Here is a tiny trained network, its code and every weight. The questions are about switching its units off for an input and a class, where a switched-off unit gives its printed mean instead of its output.

import numpy as np


def w(rows, s, z=0):
    codes = np.array(rows[::2]) - 128.0
    scale = np.full(codes.shape[1], s)
    scale[-1] = z or s
    return codes * scale


def f(y):
    return np.maximum(y, 0)


def log_softmax(a):
    a = a - a.max(-1, keepdims=True)
    return a - np.log(np.exp(a).sum(-1, keepdims=True))


def net(x, mask):
    res = np.array(x, float).reshape(1, 6) / 4 @ E
    y = f(res @ A[0][:, :-1].T + A[0][:, -1])
    res = res + np.where(mask, y, B[0][:, -1]) @ B[0][:, :-1]
    return log_softmax(res[-1] @ U[:, :-1].T + U[:, -1])


A, B = {}, {}
E = w([
[138,132,91,148,138,140,144,124,142],'x0',
[125,130,135,120,130,130,132,132,127],'x1',
[8,139,194,222,226,204,35,254,226],'x2',
[144,8,23,24,224,13,105,225,160],'x3',
[106,133,146,113,124,108,128,120,130],'x4',
[2,59,53,199,28,147,216,233,21],'x5',
],0.0071)
A[0] = w([
[215,213,166,79,222,108,90,59,243,113],'n1',
[89,158,189,187,162,166,84,211,174,129],'n2',
[33,96,111,160,97,139,189,197,94,106],'n3',
[18,113,144,204,203,151,41,239,209,171],'n4',
[218,114,69,67,43,39,215,62,41,128],'n5',
[40,91,82,169,71,120,218,190,75,99],'n6',
[126,2,41,29,213,48,117,212,150,4],'n7',
[95,232,195,192,52,224,140,58,86,3],'n8',
[95,69,94,133,59,120,184,128,109,118],'n9',
],0.0076,0.0023)
B[0] = w([
[239,41,165,116,203,56,55,202,129,232],'n1',
[101,176,43,58,123,155,126,70,58,196],'n2',
[229,89,121,93,199,56,55,203,122,186],'n3',
[117,246,28,38,91,163,147,82,73,231],'n4',
[112,243,62,45,81,163,139,68,24,254],'n5',
[190,49,176,141,205,52,100,214,118,203],'n6',
[24,68,207,220,57,224,254,86,240,224],'n7',
[87,41,221,200,103,189,210,114,210,213],'n8',
[159,110,104,100,208,93,110,183,101,179],'n9',
],0.0074,0.016)
U = w([
[128,255,49,43,46,146,126,63,39,215],'0',
[230,29,178,104,226,31,57,230,133,5],'1',
[44,46,237,240,22,226,249,113,225,166],'2',
],0.0073,0.002)

Each question gives the input, the list of numbers given to net, and the class t.
The units are the neurons (one row each of A and B). Each row of codes is followed by its name. A weight is (code - 128) times the scale printed after its matrix; where a second scale follows, it is the last column's (A, B and U).
mask holds one flag per neuron, in row order. A switched-off neuron (its flag False) gives its mean, the last column of its row in B, instead of its output. The means were averaged over made-up inputs and are rounded, as every weight is.
A unit's drop is (log p(t) with every unit on - log p(t) with that unit switched off) / (log p(t) with every unit on - log p(t) with every unit switched off).
most important unit: the unit with the biggest drop
k most important neurons: the k neurons with the biggest drops, biggest first
drop of u: that unit's drop, to one decimal
input [4,-7,8,-7,-5,-6], class 0: 2 most important neurons => [n4 n2]
input [-5,7,-7,2,2,8], class 1: most important neuron => [n6]
input [4,-7,-6,-5,7,-7], class 1: 3 most important neurons => [n1 n4 n2]
input [8,-2,0,-4,1,-5], class 1: 2 most important neurons => [n7 n1]
input [7,6,-1,-3,7,-4], class 1: 2 most important neurons => [n7 n1]
input [-3,-4,5,-2,-8,4], class 0: 2 most important neurons => [n4 n1]
input [-8,4,-5,-6,6,5], class 2: 4 most important neurons => [n8 n4 n1 n2]
input [6,4,3,3,1,6], class 1: 3 most important neurons => [n6 n3 n5]
input [6,7,7,-7,-3,2], class 0: 3 most important neurons => [n4 n2 n7]
input [1,-6,8,7,1,8], class 0: 3 most important neurons => [n4 n1 n2]
input [0,8,5,4,3,3], class 0: 2 most important neurons => [n4 n8]
input [5,3,5,4,0,-5], class 0: 3 most important neurons => [n4 n6 n2]
input [-4,-6,7,-6,-1,6], class 0: 4 most important neurons => [n4 n2 n7 n1]
input [-5,4,-3,-6,8,5], class 2: most important unit => n8
input [-1,6,7,-7,-1,5], class 0: 3 most important neurons => [n4 n2 n7]
input [0,-5,1,-5,-8,-6], class 1: 2 most important neurons => [n1 n7]
input [4,-1,8,1,4,4], class 0: drop of n4 => 1.1
input [5,-7,-4,7,-6,4], class 2: drop of n7 => 2.0
input [-4,-2,8,-3,4,6], class 0: drop of n4 => 1.9
input [8,1,-3,7,-3,2], class 2: drop of n7 => 1.1
input [-2,5,-5,-5,6,7], class 1: most important unit => n6
